Here is a tiny trained network, its code and every weight. The questions are about switching its units off for an input and a class, where a switched-off unit gives its printed mean instead of its output.

import numpy as np


def w(rows, s, z=0):
    codes = np.array(rows[::2]) - 128.0
    scale = np.full(codes.shape[1], s)
    scale[-1] = z or s
    return codes * scale


def f(y):
    return np.maximum(y, 0)


def log_softmax(a):
    a = a - a.max(-1, keepdims=True)
    return a - np.log(np.exp(a).sum(-1, keepdims=True))


def net(x, mask):
    res = np.array(x, float).reshape(1, 8) / 4 @ E
    y = f(res @ A[0][:, :-1].T + A[0][:, -1])
    res = res + np.where(mask, y, B[0][:, -1]) @ B[0][:, :-1]
    return log_softmax(res[-1] @ U[:, :-1].T + U[:, -1])


A, B = {}, {}
E = w([
[129,128,128,127,129,127,128,128],'x0',
[23,197,174,98,74,126,130,16],'x1',
[131,132,126,130,125,127,126,128],'x2',
[130,137,116,134,127,134,128,124],'x3',
[171,186,155,23,69,214,216,200],'x4',
[205,24,113,82,35,201,45,66],'x5',
[126,123,133,125,129,125,127,130],'x6',
[83,76,2,83,54,44,195,139],'x7',
],0.011)
A[0] = w([
[95,98,137,214,166,63,86,65,164],'neuron 0',
[46,179,168,109,103,128,147,48,55],'neuron 1',
[128,179,161,52,102,182,213,187,135],'neuron 2',
[138,98,97,182,156,90,71,142,80],'neuron 3',
[221,70,103,156,164,147,138,206,3],'neuron 4',
[179,176,237,166,205,190,69,123,100],'neuron 5',
[167,185,154,27,92,177,176,201,180],'neuron 6',
[69,79,8,78,83,30,197,147,123],'neuron 7',
[87,95,100,200,170,42,50,77,180],'neuron 8',
[39,197,172,99,94,132,140,27,3],'neuron 9',
[169,31,108,92,64,210,50,73,28],'neuron 10',
[44,235,147,184,213,59,223,191,28],'neuron 11',
[160,142,100,166,192,105,152,215,81],'neuron 12',
[132,169,199,164,162,166,90,135,105],'neuron 13',
],0.012,0.0038)
B[0] = w([
[157,196,152,147,194,176,201,68,207],'neuron 0',
[132,54,160,225,166,61,107,182,195],'neuron 1',
[172,185,131,132,185,170,205,61,204],'neuron 2',
[128,157,183,188,167,170,157,118,174],'neuron 3',
[81,43,184,199,180,66,135,217,188],'neuron 4',
[32,172,32,81,39,166,143,204,210],'neuron 5',
[160,165,129,169,227,195,192,62,209],'neuron 6',
[10,198,79,107,33,158,169,182,247],'neuron 7',
[170,183,116,135,189,188,184,73,221],'neuron 8',
[128,50,153,229,154,40,145,242,205],'neuron 9',
[196,104,197,74,47,86,46,80,220],'neuron 10',
[236,102,173,30,34,126,6,77,253],'neuron 11',
[161,46,143,159,156,30,83,190,182],'neuron 12',
[51,149,51,98,83,187,127,162,178],'neuron 13',
],0.011,0.026)
U = w([
[190,200,121,145,252,205,218,21,223],'0',
[5,188,8,75,14,161,166,190,6],'1',
[248,78,201,39,37,109,23,46,138],'2',
[131,4,164,235,206,40,149,231,121],'3',
],0.013,0.002)

Each question gives the input, the list of numbers given to net, and the class t.
The units are the neurons (one row each of A and B). Each row of codes is followed by its name. A weight is (code - 128) times the scale printed after its matrix; where a second scale follows, it is the last column's (A, B and U).
mask holds one flag per neuron, in row order. A switched-off neuron (its flag False) gives its mean, the last column of its row in B, instead of its output. The means were averaged over made-up inputs and are rounded, as every weight is.
A unit's drop is (log p(t) with every unit on - log p(t) with that unit switched off) / (log p(t) with every unit on - log p(t) with every unit switched off).
unit that matters most: the unit with the biggest drop
k most important neurons: the k neurons with the biggest drops, biggest first
drop when u is switched off: that unit's drop, to one decimal
input [2,8,1,6,-6,7,6,0], class 3: 3 most important neurons	neuron 9; neuron 11; neuron 1
input [5,5,4,7,3,3,1,-8], class 1: unit that matters most	neuron 5
input [4,-6,1,-1,-7,5,0,4], class 0: 2 most important neurons	neuron 8; neuron 11
input [1,-1,-5,-1,7,-8,6,-5], class 2: 4 most important neurons	neuron 11; neuron 8; neuron 0; neuron 12
input [3,-1,7,2,7,6,3,7], class 0: 3 most important neurons	neuron 6; neuron 2; neuron 5
input [0,3,-6,7,6,-6,-4,-7], class 1: 2 most important neurons	neuron 5; neuron 13
input [-2,2,5,5,-4,6,-1,7], class 1: 2 most important neurons	neuron 7; neuron 11
input [-2,0,4,4,0,-8,-3,-7], class 2: 2 most important neurons	neuron 11; neuron 7
input [-5,5,4,6,-5,4,-1,5], class 0: 3 most important neurons	neuron 5; neuron 8; neuron 11
input [-2,0,-1,-6,7,-5,2,-8], class 1: 4 most important neurons	neuron 5; neuron 13; neuron 8; neuron 0
input [-3,-3,-6,-2,-7,-7,4,-5], class 0: 4 most important neurons	neuron 0; neuron 8; neuron 10; neuron 3
input [-4,-6,-8,1,7,3,-4,4], class 0: 2 most important neurons	neuron 6; neuron 2
input [-1,-8,-5,-5,7,-5,-6,5], class 3: 3 most important neurons	neuron 12; neuron 4; neuron 8
input [1,-3,-7,6,4,-7,-4,-5], class 2: unit that matters most	neuron 11
input [0,6,-4,8,3,-1,3,-8], class 1: drop when neuron 5 is switched off	2.3
input [3,-4,-6,-7,-1,-7,5,-6], class 2: drop when neuron 12 is switched off	0.5
input [-4,2,2,-3,7,5,8,-6], class 0: drop when neuron 6 is switched off	4.0
